Here is a tiny trained network, its code and every weight. The questions are about switching its units off for an input and a target symbol, where a switched-off unit gives its printed mean instead of its output.

import numpy as np


def w(rows, s, z=0):
    codes = np.array(rows[::2]) - 128.0
    scale = np.full(codes.shape[1], s)
    scale[-1] = z or s
    return codes * scale


def f(y):
    return y / 2 * (1 + np.tanh(0.7978845608 * (y + 0.044715 * y**3)))


def softmax(a):
    e = np.exp(a - a.max(-1, keepdims=True))
    return e / e.sum(-1, keepdims=True)


def log_softmax(a):
    a = a - a.max(-1, keepdims=True)
    return a - np.log(np.exp(a).sum(-1, keepdims=True))


def net(x, mask):
    ids = ['ΓΔΘΦΩαβζηξπ'.index(c) for c in x.split()]
    T = len(ids)
    res = E[ids] + P[:T]
    u = 0
    for l in range(3):
        q, k, v = (res @ M[l].T for M in (Q, K, V))
        z = softmax(np.where(np.tri(T) > 0, q @ k.T / 4**0.5, -1e9)) @ v
        res = res + np.where(mask[u], z, O[l][:, -1]) @ O[l][:, :-1]
        u += 1
        y = f(res @ A[l][:, :-1].T + A[l][:, -1])
        res = res + np.where(mask[u : u + 8], y, B[l][:, -1]) @ B[l][:, :-1]
        u += 8
    return log_softmax(res[-1] @ U[:, :-1].T + U[:, -1])


Q, K, V, O, A, B = {}, {}, {}, {}, {}, {}
E = w([
[169,7,237,232,229],'Γ',
[201,246,226,109,190],'Δ',
[44,173,120,127,69],'Θ',
[5,147,241,132,235],'Φ',
[143,34,146,12,240],'Ω',
[95,127,253,4,13],'α',
[7,38,8,252,22],'β',
[94,222,38,24,225],'ζ',
[218,245,113,44,5],'η',
[233,104,11,128,226],'ξ',
[235,5,150,73,44],'π',
],0.0039)
P = w([
[63,89,27,84,144],'0',
[102,136,32,97,151],'1',
[74,106,51,96,177],'2',
[59,81,59,94,194],'3',
[47,58,65,80,196],'4',
[46,49,75,86,192],'5',
[29,24,91,82,207],'6',
[19,24,102,71,205],'7',
[2,3,118,65,212],'8',
],0.0013)
Q[0] = w([
[174,250,223,13,68],'L0H0',
[79,3,16,244,97],'L0H0',
[77,4,21,244,126],'L0H0',
[80,2,17,246,103],'L0H0',
],0.0038)
K[0] = w([
[2,59,48,254,4],'L0H0',
[254,77,234,3,203],'L0H0',
[255,102,231,2,240],'L0H0',
[254,83,233,3,213],'L0H0',
],0.0038)
V[0] = w([
[233,252,223,64,238],'L0H0',
[66,17,88,54,94],'L0H0',
[39,60,55,223,37],'L0H0',
[155,89,146,93,43],'L0H0',
],0.0033)
O[0] = w([
[199,195,121,228,240,133],'L0H0',
[74,78,52,53,124,254],'L0H0',
[82,67,200,44,4,67],'L0H0',
[139,84,60,123,58,119],'L0H0',
],0.003,0.00072)
A[0] = w([
[182,242,212,3,80,199],'L0N0',
[16,8,226,143,248,254],'L0N1',
[249,11,76,23,234,229],'L0N2',
[11,229,9,216,203,232],'L0N3',
[165,247,97,8,19,200],'L0N4',
[240,248,7,216,236,197],'L0N5',
[12,32,5,252,62,243],'L0N6',
[182,248,16,8,251,219],'L0N7',
],0.0039,0.0035)
B[0] = w([
[202,245,220,12,43,167],'L0N0',
[13,16,218,115,241,254],'L0N1',
[216,26,121,19,245,251],'L0N2',
[11,207,16,220,225,205],'L0N3',
[168,225,85,26,8,169],'L0N4',
[199,218,30,235,247,172],'L0N5',
[16,24,4,247,108,217],'L0N6',
[159,231,75,27,247,224],'L0N7',
],0.0039,0.0035)
Q[1] = w([
[36,13,209,48,231],'L1H0',
[210,250,22,182,36],'L1H0',
[44,2,229,77,221],'L1H0',
[46,3,222,84,218],'L1H0',
],0.0033)
K[1] = w([
[7,28,9,241,132],'L1H0',
[249,246,230,12,147],'L1H0',
[4,7,27,248,124],'L1H0',
[8,6,29,249,137],'L1H0',
],0.004)
V[1] = w([
[189,180,29,64,18],'L1H0',
[60,63,28,240,49],'L1H0',
[170,179,211,5,206],'L1H0',
[184,199,240,4,196],'L1H0',
],0.0033)
O[1] = w([
[197,213,58,82,55,14],'L1H0',
[184,61,10,210,165,234],'L1H0',
[70,180,231,17,107,75],'L1H0',
[83,197,253,30,108,1],'L1H0',
],0.0031,0.0015)
A[1] = w([
[45,112,223,215,220,139],'L1N0',
[39,244,250,2,253,157],'L1N1',
[248,10,47,62,232,221],'L1N2',
[12,190,6,194,208,227],'L1N3',
[29,244,249,5,250,153],'L1N4',
[22,14,216,10,4,255],'L1N5',
[4,61,1,254,248,250],'L1N6',
[10,242,248,2,247,152],'L1N7',
],0.0038)
B[1] = w([
[47,87,224,243,211,150],'L1N0',
[117,248,229,43,237,183],'L1N1',
[226,18,46,42,228,218],'L1N2',
[22,183,6,206,102,203],'L1N3',
[106,247,229,48,235,181],'L1N4',
[20,6,212,4,6,161],'L1N5',
[53,41,23,237,115,254],'L1N6',
[82,246,229,35,225,181],'L1N7',
],0.0039,0.0095)
Q[2] = w([
[235,118,253,60,43],'L2H0',
[182,177,239,45,53],'L2H0',
[184,173,243,48,51],'L2H0',
[218,29,143,167,169],'L2H0',
],0.0037)
K[2] = w([
[233,64,223,93,60],'L2H0',
[230,113,246,39,55],'L2H0',
[224,107,241,44,55],'L2H0',
[190,2,41,226,120],'L2H0',
],0.0033)
V[2] = w([
[21,245,140,78,112],'L2H0',
[250,133,170,65,255],'L2H0',
[113,78,63,231,79],'L2H0',
[4,174,74,211,27],'L2H0',
],0.0033)
O[2] = w([
[4,166,36,86,45,190],'L2H0',
[197,24,52,197,166,32],'L2H0',
[132,186,194,104,189,209],'L2H0',
[39,231,178,69,131,254],'L2H0',
],0.0035,0.0039)
A[2] = w([
[148,147,8,77,161,241],'L2N0',
[146,250,246,113,157,153],'L2N1',
[34,6,54,219,99,254],'L2N2',
[32,126,248,8,203,146],'L2N3',
[164,6,75,232,208,81],'L2N4',
[237,252,251,14,85,246],'L2N5',
[249,216,8,29,244,245],'L2N6',
[222,6,185,30,186,202],'L2N7',
],0.0039,0.0037)
B[2] = w([
[191,185,12,84,48,214],'L2N0',
[203,221,249,250,225,156],'L2N1',
[127,51,144,233,16,229],'L2N2',
[63,213,249,39,134,232],'L2N3',
[244,96,245,250,206,178],'L2N4',
[251,237,240,247,4,179],'L2N5',
[246,205,14,104,120,255],'L2N6',
[252,9,230,24,139,194],'L2N7',
],0.0039,0.009)
U = w([
[205,71,245,251,232,69],'Γ',
[215,236,235,233,228,9],'Δ',
[19,109,25,84,12,255],'Θ',
[2,149,210,114,203,32],'Φ',
[162,65,185,5,243,64],'Ω',
[94,141,231,59,13,156],'α',
[107,140,128,211,150,102],'β',
[70,201,9,41,171,30],'ζ',
[249,193,146,178,28,204],'η',
[248,93,6,159,180,91],'ξ',
[206,5,131,68,3,230],'π',
],0.0038)

Each question gives the input, a string of symbols that net reads in full, and the target symbol t.
The units are the heads (4 rows each of Q, K, V and O) and the neurons (one row each of A and B). Each row of codes is followed by its name. A weight is (code - 128) times the scale printed after its matrix; where a second scale follows, it is the last column's (O, A, B and U).
mask holds one flag per unit, layer by layer, with each layer's heads first. A switched-off unit (its flag False) gives its mean, the last column of its rows in O or B, instead of its output. The means were averaged over made-up inputs and are rounded, as every weight is.
A unit's drop is (log p(t) with every unit on - log p(t) with that unit switched off) / (log p(t) with every unit on - log p(t) with every unit switched off).
most important unit: the unit with the biggest drop
top k neurons: the k neurons with the biggest drops, biggest first
top k neurons in layer l: the k neurons of layer l with the biggest drops, biggest first
drop when u is switched off: that unit's drop, to one decimal
input ξ β Δ ξ ζ α Δ α η, target α: top 2 neurons	L1N5; L1N2
input Δ Ω α, target α: most important unit	L1H0
input β α Ω ξ, target ζ: top 3 neurons	L0N6; L1N3; L1N6
input α π Θ Δ Ω, target Ω: top 2 neurons in layer 0	L0N2; L0N1
input η β Δ ζ Θ π π ξ, target ζ: top 3 neurons in layer 1	L1N3; L1N6; L1N2
input ζ β Γ ζ η ξ α, target π: top 2 neurons	L0N6; L1N5
input Θ Ω Ω Ω ζ, target ζ: top 2 neurons in layer 0	L0N3; L0N7
input π Δ Ω η, target η: top 3 neurons	L2N5; L1N6; L0N1
input Ω Φ β Θ, target Φ: top 2 neurons in layer 2	L2N6; L2N0
input α Γ β ξ ξ ζ Ω, target ξ: top 4 neurons	L0N6; L1N2; L1N5; L0N2
input Θ Φ η ζ ζ Γ Θ Δ, target Δ: top 2 neurons	L2N1; L2N5
input π β π Ω ξ π ξ π Θ, target Φ: top 4 neurons in layer 0	L0N6; L0N2; L0N3; L0N0
input Ω Γ Δ, target Δ: top 2 neurons in layer 0	L0N6; L0N0
input β Ω α Φ α ζ ζ η Γ, target Γ: most important unit	L1H0
input π Θ Θ Ω α α, target α: top 3 neurons in layer 1	L1N5; L1N2; L1N6
input Ω ξ β Δ Ω Ω ζ Γ η, target α: top 2 neurons in layer 0	L0N0; L0N6
input ξ ξ Φ Ω Γ π β, target Θ: top 2 neurons in layer 1	L1N3; L1N2
input α Γ Ω ξ, target ξ: drop when L0N2 is switched off	0.1
input β η Ω ξ Δ Θ ξ Φ ζ, target Δ: drop when L1H0 is switched off	1.2
input β Δ Ω Δ ξ Φ η Ω ζ, target Δ: drop when L0N6 is switched off	0.9
input ξ π π ζ η, target η: most important unit	L2N5
